Below are the code and all the weights of a small trained network. Each question names an input and a class and asks about switching units off, where a switched-off unit gives its printed mean instead of its output.

import numpy as np


def w(rows, s, z=0):
    codes = np.array(rows[::2]) - 128.0
    scale = np.full(codes.shape[1], s)
    scale[-1] = z or s
    return codes * scale


def norm(h):
    return h / np.sqrt((h * h).mean(-1, keepdims=True) + 1e-5)


def f(y):
    return y / 2 * (1 + np.tanh(0.7978845608 * (y + 0.044715 * y**3)))


def log_softmax(a):
    a = a - a.max(-1, keepdims=True)
    return a - np.log(np.exp(a).sum(-1, keepdims=True))


def net(x, mask):
    res = np.array(x, float).reshape(1, 7) / 4 @ E
    u = 0
    for l in range(2):
        y = f(norm(res) @ A[l][:, :-1].T + A[l][:, -1])
        res = res + np.where(mask[u : u + 14], y, B[l][:, -1]) @ B[l][:, :-1]
        u += 14
    return log_softmax(norm(res)[-1] @ U[:, :-1].T + U[:, -1])


A, B = {}, {}
E = w([
[46,124,161,77,115,141],'x0',
[128,128,127,129,129,130],'x1',
[129,128,129,127,128,127],'x2',
[128,129,128,128,128,128],'x3',
[128,128,129,128,126,128],'x4',
[78,125,166,189,157,53],'x5',
[122,3,119,148,144,161],'x6',
],0.017)
A[0] = w([
[150,170,126,101,109,141,129],'L0N1',
[143,4,135,122,123,155,61],'L0N2',
[65,80,144,93,129,139,40],'L0N3',
[97,20,144,196,121,123,2],'L0N4',
[179,136,150,175,126,96,152],'L0N5',
[152,65,120,161,128,130,100],'L0N6',
[62,135,149,183,151,62,83],'L0N7',
[17,118,138,46,124,135,203],'L0N8',
[136,118,131,176,141,86,65],'L0N9',
[73,143,143,209,133,30,70],'L0N10',
[53,128,146,106,93,120,124],'L0N11',
[71,70,143,210,128,57,3],'L0N12',
[191,125,127,117,135,123,132],'L0N13',
[156,112,124,109,77,94,88],'L0N14',
],0.02,0.0067)
B[0] = w([
[170,156,160,92,190,122,166],'L0N1',
[107,157,98,194,8,88,241],'L0N2',
[112,166,24,56,107,167,185],'L0N3',
[170,133,153,57,225,155,227],'L0N4',
[138,132,32,112,142,107,178],'L0N5',
[169,124,204,196,106,118,189],'L0N6',
[131,93,249,172,43,90,207],'L0N7',
[34,161,172,89,117,193,252],'L0N8',
[116,173,51,115,132,124,161],'L0N9',
[100,181,55,148,52,97,223],'L0N10',
[127,101,194,198,117,171,186],'L0N11',
[164,128,135,76,251,166,212],'L0N12',
[178,176,172,167,130,124,157],'L0N13',
[131,156,101,166,169,176,125],'L0N14',
],0.028,0.015)
A[1] = w([
[93,148,130,117,178,159,77],'L1N1',
[118,114,89,130,115,75,18],'L1N2',
[160,108,83,167,131,126,39],'L1N3',
[87,110,129,98,182,162,2],'L1N4',
[97,52,160,59,224,159,26],'L1N5',
[189,56,90,93,248,99,39],'L1N6',
[124,104,108,136,134,49,13],'L1N7',
[76,78,6,74,75,110,53],'L1N8',
[165,63,140,161,91,106,41],'L1N9',
[98,111,126,153,84,117,82],'L1N10',
[182,130,109,124,162,104,98],'L1N11',
[166,144,150,101,128,83,126],'L1N12',
[134,113,109,139,156,131,110],'L1N13',
[83,89,125,106,93,204,100],'L1N14',
],0.026,0.0032)
B[1] = w([
[185,83,152,102,107,106,195],'L1N1',
[172,161,109,116,142,151,151],'L1N2',
[119,121,150,83,76,170,163],'L1N3',
[206,141,170,137,140,151,178],'L1N4',
[254,163,209,64,134,115,187],'L1N5',
[74,24,123,220,246,122,187],'L1N6',
[163,134,88,82,124,159,149],'L1N7',
[120,199,34,133,137,93,182],'L1N8',
[147,133,120,133,122,219,157],'L1N9',
[92,70,127,77,201,146,181],'L1N10',
[45,75,147,132,141,118,195],'L1N11',
[129,86,89,147,144,142,188],'L1N12',
[108,154,149,143,152,105,127],'L1N13',
[160,122,43,170,158,31,245],'L1N14',
],0.04,0.013)
U = w([
[102,49,121,165,220,127,164],'0',
[110,192,17,96,98,87,179],'1',
[211,161,195,50,140,110,222],'2',
[4,148,203,112,67,89,1],'3',
[158,114,129,167,45,228,52],'4',
],0.02,0.0042)

Each question gives the input, the list of numbers given to net, and the class t.
The units are the neurons (one row each of A and B). Each row of codes is followed by its name. A weight is (code - 128) times the scale printed after its matrix; where a second scale follows, it is the last column's (A, B and U).
mask holds one flag per neuron, layer by layer. A switched-off neuron (its flag False) gives its mean, the last column of its row in B, instead of its output. The means were averaged over made-up inputs and are rounded, as every weight is.
A unit's drop is (log p(t) with every unit on - log p(t) with that unit switched off) / (log p(t) with every unit on - log p(t) with every unit switched off).
unit that matters most: the unit with the biggest drop
top k neurons: the k neurons with the biggest drops, biggest first
top k neurons in layer l: the k neurons of layer l with the biggest drops, biggest first
drop of u: that unit's drop, to one decimal
input [3,-5,2,2,-6,6,0], class 3: top 2 neurons => L0N7, L0N10
input [6,0,7,7,4,-8,1], class 1: top 4 neurons => L0N4, L0N12, L1N14, L0N3
input [6,-1,8,1,8,7,3], class 2: unit that matters most => L0N12
input [-5,-2,8,1,-6,-7,0], class 0: top 3 neurons => L0N2, L0N8, L0N10
input [1,7,-4,1,-6,7,-7], class 3: top 2 neurons in layer 0 => L0N7, L0N3
input [0,-6,-8,-4,-7,6,-1], class 1: top 3 neurons => L0N10, L0N8, L1N5
input [1,6,2,4,3,-7,4], class 1: top 2 neurons in layer 0 => L0N7, L0N11
input [1,4,0,6,6,3,7], class 2: top 2 neurons in layer 0 => L0N4, L0N12
input [-6,1,6,7,-1,-1,-6], class 0: top 2 neurons => L0N2, L0N10
input [-8,2,5,-2,4,-2,1], class 4: top 2 neurons => L0N4, L0N12
input [-4,-1,-2,-2,8,-6,-6], class 0: top 3 neurons => L0N8, L0N2, L0N10
input [-6,-8,7,1,-4,-6,1], class 4: top 3 neurons => L0N4, L0N12, L1N6
input [-3,3,2,-1,4,-4,-6], class 0: top 2 neurons => L0N8, L0N2
input [-3,2,-7,-2,0,-8,2], class 4: top neuron in layer 0 => L0N8
input [-5,5,-5,-8,-3,-7,-5], class 0: top 3 neurons in layer 0 => L0N8, L0N2, L0N10
input [-6,2,-1,2,-8,-6,0], class 0: top 3 neurons => L0N2, L0N10, L0N8
input [-5,-5,-6,8,-8,-6,-3], class 0: drop of L0N8 => 2.2
input [4,-6,1,-5,-1,4,-3], class 3: drop of L0N12 => 0.0
input [2,-3,-6,3,-2,1,-8], class 3: drop of L1N5 => 0.2
input [5,3,4,2,3,-2,7], class 1: unit that matters most => L0N2
